Rows are numbered. After the first three, each row is followed by the numbers of the two nearest rows among all rows above it, by straight-line distance, nearest first.
(in the rows, 128 means zero)
0: [145  92 139 112 133 110 141 125 133 104 191 162 120 134 110  87 156 115
 106 169 120]
1: [123  41 144 135 126  99 141 135  91 129 214 202 129 130 117  87 154 113
  79 193 156]
2: [120  99 133 131 105  86 150 130  56 160 210 165 149  97 130 134 124 126
 112 175 148]
3: [122  97 130 148 102  86 154 124  62 157 173 140 154  91 139 152 119 126
 131 156 130] : 2 0
4: [130  85 140 113 120  91 145 126  99 131 221 166 131 111 113  97 150 116
 101 189 130] : 0 1
5: [133 114 126 150 107  87 154 121  62 163 136 120 155  93 139 158 121 129
 151 148 114] : 3 2
6: [167 129 122 158 126 115 154 105 144  99  63  85 136 132 136 155 141 126
 213  92  56] : 5 3
7: [126  46 144 132 135 108 132 132 121 106 166 191 121 130 119  91 150 115
  83 172 146] : 1 0
8: [132 103 130 145 114  99 152 124  86 140 131 127 147 105 134 147 127 127
 155 140 111] : 5 3
9: [112  40 144 145 117  83 146 135  76 142 230 198 138 107 124 105 138 117
  93 206 156] : 1 4
10: [145  86 137 114 135 112 139 122 143  97 166 162 123 139 106  84 157 118
 122 171 107] : 0 7
11: [140  81 129 149 112  89 154 120  82 157 134 125 148 105 138 149 130 125
 156 141 106] : 8 5
12: [145  22 141 168 146 122 137 124 155  86 107 166 117 151 133 111 161 113
 138 163 112] : 10 7
13: [124  72 141 122 123  95 138 129 104 114 206 180 127 124 115  92 152 116
 103 191 134] : 4 1
14: [163  75 129 176 117  79 169 104 100 116  86 102 154 109 143 163 139 121
 218 117  53] : 6 11
15: [147  89 126 159 113  96 157 113  99 127  93 110 151 106 144 159 130 127
 183 118  87] : 14 8
16: [152  99 124 160 124 115 150 113 128 119  63 110 145 123 141 156 133 127
 179 104  82] : 15 6
17: [114  39 142 133 112  86 152 132  70 144 227 187 138 102 123 107 135 118
  91 201 149] : 9 1
18: [126  32 144 133 134 112 134 131 119 117 187 190 117 128 121  92 153 114
  94 176 146] : 7 1
19: [121  34 146 140 126  96 149 131  98 128 210 209 127 120 120  87 150 114
  86 191 149] : 1 18
20: [156  37 132 172 141 118 145 115 144  87  70 135 128 145 137 130 159 117
 181 118  83] : 12 16
21: [116 137 125 142  99  89 150 125  57 170 153 126 162  89 142 168 111 131
 151 141 125] : 5 3
22: [124  65 142 119 118  94 144 129  95 137 214 175 132 109 117  99 144 119
 103 189 148] : 4 13
23: [150  88 132 149 142 120 135 115 153  87  81 133 121 152 126 114 158 120
 165 119  89] : 20 16
24: [133 120 116 164 121 117 144 122 105 134 108 117 142 119 139 155 119 129
 176 129 114] : 8 15
25: [157  89 127 169 127 107 157 110 117 106  60 105 144 125 142 153 141 124
 199  96  66] : 16 6
26: [139  57 137 147 145 126 136 125 152  92 118 158 117 141 124 105 157 116
 140 147 114] : 12 23
27: [140 114 123 161 106  87 158 116  74 150 107 100 161  97 144 172 119 131
 203 128  88] : 15 24
28: [142  55 138 158 142 129 139 124 183  87 118 163 114 148 132 100 154 115
 141 136 114] : 26 12
29: [173 134 120 143 130 123 147 107 158  97  57  71 132 136 127 138 146 126
 213  87  54] : 6 25
30: [144  24 143 157 142 118 143 127 151  88 120 170 118 144 129  96 162 114
 125 151 118] : 12 26
31: [136  23 143 141 136 116 134 130 129 102 158 189 117 137 122  89 155 114
  97 184 146] : 7 18
32: [127 100 127 149 101  86 156 134  68 165 154 130 157  94 143 159 122 130
 154 150 119] : 5 3
33: [152 109 134 120 146 122 146 119 177  85 157 129 119 143 112  95 158 119
 122 145  91] : 10 0
34: [158 112 123 158 125 113 161 108 111 109  58  77 146 117 138 166 134 130
 209  90  67] : 25 6
35: [123 103 138 114 120 100 140 129  98 133 219 164 133 112 113 105 141 120
 102 170 139] : 4 22
36: [121  88 134 131 106  90 145 127  78 151 199 154 150 103 124 127 126 124
 125 172 129] : 2 3
37: [139  77 140 114 136 115 137 127 135 107 199 161 120 133 110  89 154 115
 112 166 123] : 0 10
38: [134  98 138 103 123 100 144 127  98 126 220 158 133 112 109  94 153 120
 108 184 131] : 4 35
39: [128  44 143 141 142 129 129 130 133 102 176 181 116 143 121  87 152 115
 115 164 152] : 31 18
40: [115 112 137 104 124 108 130 131 123 129 179 173 127 122 113  97 138 120
  84 173 147] : 35 0
41: [141  73 130 163 118  91 155 114  96 129 136 116 154 113 136 154 133 123
 182 125 107] : 11 15
42: [140  95 127 163 115  91 154 118 100 135 108 112 149 114 142 158 130 124
 182 131  95] : 15 41
43: [121  34 144 139 139 104 138 134 110 111 189 202 117 130 120  94 150 114
  90 185 148] : 18 7
44: [154 110 131 114 140 135 137 121 173  87 121 114 115 142 116  93 156 121
 144 128  95] : 33 23
45: [136 103 136 108 112  99 144 126 104 133 221 148 135 113 113 104 143 119
 112 182 123] : 38 35
46: [119  87 132 138 102  93 146 128  69 160 188 153 153 100 133 142 124 126
 127 167 128] : 36 3
47: [162  89 127 160 134 118 143 111 148  88  52 103 128 135 135 140 145 123
 201 106  66] : 25 6
48: [116  94 134 135 103  84 154 130  56 170 206 167 153  95 137 137 120 124
 106 175 156] : 2 46
49: [153  89 124 174 135 113 145 112 126 106  59 109 135 130 142 147 137 125
 191 100  78] : 25 16
50: [137  90 137 114 133 112 141 128 143 103 194 154 119 153 109  84 163 117
 110 166 117] : 0 37
51: [154  96 125 160 126 112 148 112  93 112  65 102 142 127 142 158 142 126
 190  96  81] : 25 16
52: [156  90 131 140 144 123 134 113 163  87  98 123 121 146 124 109 152 120
 169 119  89] : 23 44
53: [122  57 137 157  98  77 154 126  40 168 204 155 165  86 139 138 116 123
 134 184 127] : 46 48
54: [143 131 119 160 111  95 156 111  82 144  92 101 158 101 144 185 122 131
 194 107  90] : 27 15
